Below is a small trained network, with its code and all its weights. Each question gives an input and a target symbol and asks what happens when units are switched off, that is, made to give their printed mean instead of their output.

import numpy as np


def w(rows, s, z=0):
    codes = np.array(rows[::2]) - 128.0
    scale = np.full(codes.shape[1], s)
    scale[-1] = z or s
    return codes * scale


def norm(h):
    return h / np.sqrt((h * h).mean(-1, keepdims=True) + 1e-5)


def f(y):
    return np.maximum(y, 0)


def softmax(a):
    e = np.exp(a - a.max(-1, keepdims=True))
    return e / e.sum(-1, keepdims=True)


def log_softmax(a):
    a = a - a.max(-1, keepdims=True)
    return a - np.log(np.exp(a).sum(-1, keepdims=True))


def net(x, mask):
    ids = ['ΓΞΠΩασ'.index(c) for c in x.split()]
    T = len(ids)
    res = E[ids] + P[:T]
    r = norm(res)
    for j in range(2):
        rows = slice(3 * j, 3 * j + 3)
        q, k, v = (r @ M[0][rows].T for M in (Q, K, V))
        z = softmax(np.where(np.tri(T) > 0, q @ k.T / 3**0.5, -1e9)) @ v
        o = O[0][rows]
        res = res + np.where(mask[j], z, o[:, -1]) @ o[:, :-1]
    y = f(norm(res) @ A[0][:, :-1].T + A[0][:, -1])
    res = res + np.where(mask[2:14], y, B[0][:, -1]) @ B[0][:, :-1]
    return log_softmax(norm(res)[-1] @ U[:, :-1].T + U[:, -1])


Q, K, V, O, A, B = {}, {}, {}, {}, {}, {}
E = w([
[254,10,102,6,125],'Γ',
[104,73,173,112,116],'Ξ',
[162,106,101,137,208],'Π',
[126,133,118,123,203],'Ω',
[147,151,113,170,194],'α',
[44,132,192,108,108],'σ',
],0.0044)
P = w([
[130,130,149,151,139],'0',
[109,131,106,140,134],'1',
[105,106,126,128,164],'2',
[141,203,101,122,106],'3',
[170,186,191,123,144],'4',
[83,152,54,91,125],'5',
[113,101,159,96,187],'6',
[158,254,121,85,110],'7',
[188,195,250,97,188],'8',
],0.0058)
Q[0] = w([
[148,176,145,93,91],'H0',
[82,133,7,110,86],'H0',
[183,205,111,156,61],'H0',
[114,91,90,144,99],'H1',
[117,162,90,127,79],'H1',
[102,175,131,34,188],'H1',
],0.018)
K[0] = w([
[97,124,66,81,135],'H0',
[152,174,71,205,27],'H0',
[45,62,28,142,127],'H0',
[139,156,133,179,93],'H1',
[100,133,79,175,92],'H1',
[184,99,87,8,79],'H1',
],0.015)
V[0] = w([
[159,113,137,248,30],'H0',
[67,244,156,207,141],'H0',
[247,116,3,167,137],'H0',
[233,72,145,54,87],'H1',
[148,106,108,198,139],'H1',
[134,110,135,138,139],'H1',
],0.0067)
O[0] = w([
[112,253,160,139,178,3],'H0',
[213,136,182,99,59,157],'H0',
[110,88,201,214,231,38],'H0',
[73,239,66,182,188,247],'H1',
[99,95,153,129,69,99],'H1',
[127,145,118,142,125,141],'H1',
],0.0055,0.005)
A[0] = w([
[142,225,107,193,169,130],'N0',
[145,112,67,150,76,191],'N1',
[156,193,115,88,93,132],'N2',
[201,205,230,129,171,168],'N3',
[124,154,198,87,108,158],'N4',
[2,188,170,154,48,85],'N5',
[125,121,125,78,170,116],'N6',
[35,100,21,127,193,4],'N7',
[73,74,131,163,224,113],'N8',
[48,199,33,93,147,147],'N9',
[98,116,158,167,96,23],'N10',
[142,130,87,102,148,155],'N11',
],0.0085,0.0025)
B[0] = w([
[122,163,96,30,70,207],'N0',
[115,76,124,124,167,176],'N1',
[91,200,126,98,117,195],'N2',
[143,189,201,103,186,153],'N3',
[158,165,90,167,164,159],'N4',
[29,76,192,91,179,155],'N5',
[107,119,124,156,102,145],'N6',
[247,155,29,118,192,197],'N7',
[98,174,117,202,36,187],'N8',
[65,40,163,150,205,254],'N9',
[127,162,94,167,102,130],'N10',
[109,154,138,152,109,170],'N11',
],0.015,0.0081)
U = w([
[104,143,134,235,53,171],'Γ',
[176,1,129,111,115,153],'Ξ',
[196,182,209,143,185,144],'Π',
[141,126,74,153,162,5],'Ω',
[125,191,110,32,63,146],'α',
[6,110,143,120,176,131],'σ',
],0.0073,0.0028)

Each question gives the input, a string of symbols that net reads in full, and the target symbol t.
The units are the heads (3 rows each of Q, K, V and O) and the neurons (one row each of A and B). Each row of codes is followed by its name. A weight is (code - 128) times the scale printed after its matrix; where a second scale follows, it is the last column's (O, A, B and U).
mask holds one flag per unit, heads first, then neurons. A switched-off unit (its flag False) gives its mean, the last column of its rows in O or B, instead of its output. The means were averaged over made-up inputs and are rounded, as every weight is.
A unit's drop is (log p(t) with every unit on - log p(t) with that unit switched off) / (log p(t) with every unit on - log p(t) with every unit switched off).
The circuit of an input: a set's keep is (log p(t) with only the set's units on - log p(t) with every unit switched off) / (log p(t) with every unit on - log p(t) with every unit switched off). Starting from the 12 units with the biggest drops (on a tie, the unit counted first), units are removed one at a time, each time the one whose removal leaves the highest keep (on an exact tie, the one counted first), for as long as the keep stays at least 0.8.
units of the circuit, in order: the units of the circuit, biggest drop first
top k neurons: the k neurons with the biggest drops, biggest first
heads that matter: for each layer, one digit per head in row order, 1 if its drop is at least 0.15 and else 0, layers parted by /
drop when u is switched off: that unit's drop, to one decimal
input σ σ Π Ω, target α: top 2 neurons	(N9, N7)
input α σ Π, target Π: units of the circuit, in order	(H0, H1, N9, N0)
input σ σ σ Ω σ α Π Π Ξ, target Γ: units of the circuit, in order	(H0, N8)
input Π α Π Π Π Ω, target Γ: units of the circuit, in order	(H0, N8)
input σ σ Ξ Ξ Π Γ α, target α: units of the circuit, in order	(N0, H1)
input Ξ α σ α Π σ, target Π: top neuron	(N9)
input Ξ σ Π Ω α α σ α, target Π: units of the circuit, in order	(H0, N3)
input σ σ α α α, target Π: heads that matter	01
input α α σ Π, target Π: units of the circuit, in order	(H0, N3)
input α σ Ξ, target Π: heads that matter	10
input σ α α Ω Ω σ, target Ξ: top 2 neurons	(N8, N0)
input Ω Ω Π σ α, target Γ: top 4 neurons	(N9, N8, N7, N0)
input Π Ω σ α α σ Ω Γ, target σ: top 4 neurons	(N7, N9, N0, N1)
input σ Ω Ξ α Π Ω Ω, target Γ: heads that matter	00
input σ α Π σ σ, target Γ: top neuron	(N9)
input Ξ α α Π Ξ α, target Γ: heads that matter	11
input α Ω α α σ α Ξ σ, target Π: top 2 neurons	(N9, N0)
input Ω Ω σ Π Ω Ω α, target Ξ: heads that matter	01
input σ Ξ α σ Π Π, target α: top 2 neurons	(N9, N7)
input Π Π α Γ Ω, target α: units of the circuit, in order	(N0)
input σ Ξ Π Π Π α Π, target Γ: drop when N8 is switched off	0.1
input Π Ω Ω σ σ Ξ, target α: drop when H1 is switched off	0.8
input σ Ξ Π, target α: drop when H1 is switched off	0.5
